A = 296  361  562  536  299  540   72  703  852  510  240  108  302  233  109
A[0] = 296
A[6] = 72
A[7] = 703
A[11] = 108

grid =
700  601  596  457  401  679  473  717  701  520  554  463  566  522  632  581
598  567  584  583  547  562  595  591  587  587  583  561  590  571  569  582
547  589  579  576  609  606  440  611  577  597  570  594  502  586  594  562
622  619  570  467  505  692  420  661  649  512  540  523  518  547  639  563
493  570  557  602  770  556  440  560  486  582  555  662  479  569  520  528
498  641  604  571  577  716   88  733  642  692  570  598  319  650  710  552
622  587  573  549  446  588  751  532  624  542  587  523  681  585  616  614
641  556  576  575  473  530  840  514  596  539  593  526  724  563  559  614
686  675  608  428  217  810  351  753  820  571  570  414  515  615  815  625
Indices start at 0.
(0, 0) => 700
(2, 7) => 611
(0, 3) => 457
(0, 14) => 632
(4, 8) => 486
(5, 10) => 570
(5, 14) => 710
(1, 1) => 567
(0, 6) => 473
(0, 12) => 566
(6, 8) => 624
(6, 13) => 585
(6, 4) => 446
(4, 12) => 479
(0, 9) => 520
(7, 0) => 641
(3, 0) => 622
(6, 10) => 587
(3, 4) => 505
(2, 2) => 579
(4, 4) => 770
(2, 5) => 606
(7, 9) => 539
(2, 11) => 594
(2, 6) => 440
(8, 3) => 428
(2, 8) => 577
(4, 2) => 557
(2, 3) => 576
(5, 0) => 498
(3, 2) => 570
(8, 4) => 217
(8, 11) => 414
(0, 10) => 554
(5, 11) => 598
(8, 7) => 753

W = [[9, 3, -13, 11, -34, 14, -14, -5, 12, 27, -15, -23, -27, 0, -16], [-29, -4, 4, 19, 5, 22, 14, 19, -17, 9, -26, 28, -27, -3, -13], [19, 5, -28, -27, -1, 18, -21, -36, 17, 35, -26, -25, 7, -9, 6], [-17, 18, -1, 32, -8, -6, 34, -18, -31, 13, -5, 36, 8, -7, -17], [10, -5, 13, -21, 28, 17, 4, 35, 36, 5, -7, 3, 26, 10, -17], [-23, -9, 30, 34, 25, -31, -19, -6, 20, -26, -28, 34, 26, 15, -15], [16, -5, -6, -2, 1, -8, -33, -2, 25, -9, 19, 34, 19, 1, -7], [-11, 17, -15, -8, -2, -22, 17, 26, 11, -27, 29, 4, -8, 0, 19], [-35, -5, 13, -24, 1, -6, 9, -15, -25, 12, -10, 23, 14, 29, 25], [16, 33, -22, 7, 25, -20, -2, 4, -27, 23, -14, 32, 19, 0, -16], [30, 31, 12, -6, -15, 34, -9, 36, 27, -12, -14, 19, 15, -33, -25], [-29, -12, 6, 4, 6, -17, -10, -9, 17, -8, 12, 2, -22, 32, -13], [-18, 24, -2, 31, 36, 32, 14, -13, 28, -8, 8, -6, 18, -30, -4], [-34, -9, 10, 8, 11, 30, -7, 20, -36, 8, -14, -11, -26, 24, 17], [32, 5, -11, 16, -27, -27, 19, 29, 31, -31, 6, 22, 12, -19, 25]]
W[-15, 0]: 9
W[-1]: [32, 5, -11, 16, -27, -27, 19, 29, 31, -31, 6, 22, 12, -19, 25]
W[-2, 4]: 11
W[-5, -7]: 27
W[14, 7]: 29
W[:, 8]: [12, -17, 17, -31, 36, 20, 25, 11, -25, -27, 27, 17, 28, -36, 31]
W[-2, 6]: -7
W[-3]: [-18, 24, -2, 31, 36, 32, 14, -13, 28, -8, 8, -6, 18, -30, -4]
W[:, 1]: [3, -4, 5, 18, -5, -9, -5, 17, -5, 33, 31, -12, 24, -9, 5]
W[-15]: [9, 3, -13, 11, -34, 14, -14, -5, 12, 27, -15, -23, -27, 0, -16]
W[-11, -8]: 35
W[:, 3]: [11, 19, -27, 32, -21, 34, -2, -8, -24, 7, -6, 4, 31, 8, 16]
W[:, -15]: [9, -29, 19, -17, 10, -23, 16, -11, -35, 16, 30, -29, -18, -34, 32]
W[1]: [-29, -4, 4, 19, 5, 22, 14, 19, -17, 9, -26, 28, -27, -3, -13]
W[:, 9]: [27, 9, 35, 13, 5, -26, -9, -27, 12, 23, -12, -8, -8, 8, -31]
W[-1, 14]: 25
W[10, -14]: 31
W[-14, -2]: -3
W[7, 5]: -22
W[5]: [-23, -9, 30, 34, 25, -31, -19, -6, 20, -26, -28, 34, 26, 15, -15]
W[4, -10]: 17
W[5, 9]: -26
W[-4, 7]: -9
W[5, -9]: -19
W[3, 11]: 36
W[-2, 1]: -9
W[-5, 6]: -9
W[-9, 4]: 1
W[:, 4]: [-34, 5, -1, -8, 28, 25, 1, -2, 1, 25, -15, 6, 36, 11, -27]
W[-8]: [-11, 17, -15, -8, -2, -22, 17, 26, 11, -27, 29, 4, -8, 0, 19]
W[-2]: [-34, -9, 10, 8, 11, 30, -7, 20, -36, 8, -14, -11, -26, 24, 17]
W[5, 7]: -6
W[-5, -2]: -33
W[3, 9]: 13
W[9, 9]: 23
W[:, -4]: [-23, 28, -25, 36, 3, 34, 34, 4, 23, 32, 19, 2, -6, -11, 22]
W[:, 13]: [0, -3, -9, -7, 10, 15, 1, 0, 29, 0, -33, 32, -30, 24, -19]

x =
[[554 503 521 531 359 430 602]
 [418 520 445 498 476 497 526]
 [478 528 513 506 449 461 535]
 [577 557 523 494 387 411 449]
 [515 475 524 503 457 451 517]
 [576 392 796 542 544 780 423]
 [400 537 498 370 511 558 442]
 [416 441 166 473 316 568 346]
 [535 624 744 477 550 453 568]
 [465 465 496 492 405 504 657]
 [422 471 434 506 470 511 508]
 [376 463 468 427 526 564 567]
 [446 443 445 546 456 526 516]
 [468 517 502 458 485 454 500]
 [516 485 102 318 405 647 388]
 [203 592 111 497 379 413 361]]
Rows and columns are counted from 0.
row 0 col 0 -> 554
row 15 col 3 -> 497
row 6 col 4 -> 511
row 6 col 5 -> 558
row 15 col 6 -> 361
row 4 col 4 -> 457
row 2 col 3 -> 506
row 12 col 4 -> 456
row 15 col 4 -> 379
row 0 col 6 -> 602
row 7 col 0 -> 416
row 14 col 6 -> 388
row 2 col 2 -> 513
row 1 col 1 -> 520
row 8 col 3 -> 477
row 11 col 6 -> 567
row 12 col 5 -> 526
row 12 col 3 -> 546
row 14 col 5 -> 647
row 15 col 2 -> 111
row 14 col 1 -> 485
row 7 col 6 -> 346
row 3 col 6 -> 449
row 15 col 0 -> 203
row 2 col 1 -> 528
row 2 col 4 -> 449
row 0 col 4 -> 359
row 11 col 4 -> 526
row 11 col 5 -> 564
row 4 col 6 -> 517
row 4 col 1 -> 475
row 5 col 4 -> 544
row 12 col 0 -> 446
row 10 col 5 -> 511
row 9 col 2 -> 496
row 5 col 6 -> 423
